Below is a small trained network, with its code and all its weights. Each question gives an input and a class and asks what happens when units are switched off, that is, made to give their printed mean instead of their output.

import numpy as np


def w(rows, s, z=0):
    codes = np.array(rows[::2]) - 128.0
    scale = np.full(codes.shape[1], s)
    scale[-1] = z or s
    return codes * scale


def f(y):
    return np.maximum(y, 0)


def log_softmax(a):
    a = a - a.max(-1, keepdims=True)
    return a - np.log(np.exp(a).sum(-1, keepdims=True))


def net(x, mask):
    res = np.array(x, float).reshape(1, 8) / 4 @ E
    y = f(res @ A[0][:, :-1].T + A[0][:, -1])
    res = res + np.where(mask, y, B[0][:, -1]) @ B[0][:, :-1]
    return log_softmax(res[-1] @ U[:, :-1].T + U[:, -1])


A, B = {}, {}
E = w([
[200,52,138,166,112,139],'x0',
[106,139,187,151,126,166],'x1',
[145,93,105,2,122,157],'x2',
[200,107,128,73,137,199],'x3',
[104,120,144,174,93,189],'x4',
[164,80,167,167,134,147],'x5',
[145,135,46,109,120,170],'x6',
[145,142,88,158,208,139],'x7',
],0.0087)
A[0] = w([
[137,97,142,167,157,118,99],'neuron 0',
[173,92,116,165,79,135,190],'neuron 1',
[98,90,164,189,121,74,160],'neuron 2',
[157,92,89,65,9,172,168],'neuron 3',
[104,132,80,129,44,189,85],'neuron 4',
[168,164,183,112,216,150,233],'neuron 5',
[164,124,57,175,237,152,154],'neuron 6',
[150,120,17,108,125,179,170],'neuron 7',
[32,197,128,141,90,115,142],'neuron 8',
[170,104,100,73,103,41,247],'neuron 9',
[104,78,205,215,145,107,161],'neuron 10',
[135,70,198,234,134,121,8],'neuron 11',
[150,119,107,112,153,196,246],'neuron 12',
[174,89,164,45,31,244,193],'neuron 13',
[155,106,163,99,159,183,104],'neuron 14',
[138,107,86,63,104,23,185],'neuron 15',
],0.011,0.0015)
B[0] = w([
[126,140,152,159,140,145,158],'neuron 0',
[158,118,156,143,88,112,176],'neuron 1',
[138,151,192,154,94,71,189],'neuron 2',
[148,23,106,111,60,125,219],'neuron 3',
[97,98,107,126,68,130,173],'neuron 4',
[100,199,144,124,201,185,188],'neuron 5',
[142,159,29,239,182,159,206],'neuron 6',
[174,67,7,175,118,91,217],'neuron 7',
[6,180,123,110,56,138,203],'neuron 8',
[130,109,113,59,191,72,200],'neuron 9',
[177,145,221,183,142,65,213],'neuron 10',
[197,81,226,192,161,75,210],'neuron 11',
[127,142,118,126,133,217,194],'neuron 12',
[148,70,197,71,52,230,252],'neuron 13',
[140,142,174,89,168,190,182],'neuron 14',
[160,126,103,31,167,39,204],'neuron 15',
],0.017,0.011)
U = w([
[142,137,58,212,197,170,98],'0',
[138,134,182,103,203,224,45],'1',
[1,196,130,154,66,72,139],'2',
[140,122,205,215,114,58,153],'3',
[167,16,155,99,62,208,73],'4',
[123,108,100,52,182,40,254],'5',
],0.0086,0.0017)

Each question gives the input, the list of numbers given to net, and the class t.
The units are the neurons (one row each of A and B). Each row of codes is followed by its name. A weight is (code - 128) times the scale printed after its matrix; where a second scale follows, it is the last column's (A, B and U).
mask holds one flag per neuron, in row order. A switched-off neuron (its flag False) gives its mean, the last column of its row in B, instead of its output. The means were averaged over made-up inputs and are rounded, as every weight is.
A unit's drop is (log p(t) with every unit on - log p(t) with that unit switched off) / (log p(t) with every unit on - log p(t) with every unit switched off).
The circuit of an input: a set's keep is (log p(t) with only the set's units on - log p(t) with every unit switched off) / (log p(t) with every unit on - log p(t) with every unit switched off). Starting from the 12 units with the biggest drops (on a tie, the unit counted first), units are removed one at a time, each time the one whose removal leaves the highest keep (on an exact tie, the one counted first), for as long as the keep stays at least 0.8.
units of the circuit, in order: the units of the circuit, biggest drop first
top k neurons: the k neurons with the biggest drops, biggest first
drop when u is switched off: that unit's drop, to one decimal
input [-7,-2,1,-7,-6,6,0,-7], class 5: units of the circuit, in order -> (neuron 15)
input [-5,5,4,0,8,-4,5,6], class 0: units of the circuit, in order -> (neuron 7; neuron 3)
input [-5,-3,-5,4,5,7,1,2], class 3: top 2 neurons -> (neuron 11; neuron 7)
input [4,-7,-2,4,-6,7,-2,-1], class 5: units of the circuit, in order -> (neuron 9; neuron 13)
input [0,-8,2,8,-7,3,-3,2], class 5: top 2 neurons -> (neuron 15; neuron 9)
input [-4,-6,-2,2,1,-7,8,-5], class 5: top 2 neurons -> (neuron 15; neuron 13)
input [-5,0,0,-4,0,-6,6,7], class 0: top 3 neurons -> (neuron 6; neuron 7; neuron 2)
input [2,0,-4,-6,-8,-5,8,2], class 5: top 3 neurons -> (neuron 15; neuron 9; neuron 12)
input [5,2,-2,-7,-2,7,8,8], class 0: top 2 neurons -> (neuron 6; neuron 13)
input [0,8,-5,-1,-4,-6,4,5], class 0: top 2 neurons -> (neuron 6; neuron 2)
input [-3,0,-1,3,2,2,-2,7], class 0: drop when neuron 6 is switched off -> 0.1
input [-6,6,-4,-5,5,-8,4,7], class 2: drop when neuron 8 is switched off -> 0.1
input [6,1,-4,-1,6,-2,0,3], class 3: drop when neuron 5 is switched off -> 0.0
input [-6,1,-3,-3,-6,-4,3,5], class 2: top neuron -> (neuron 8)
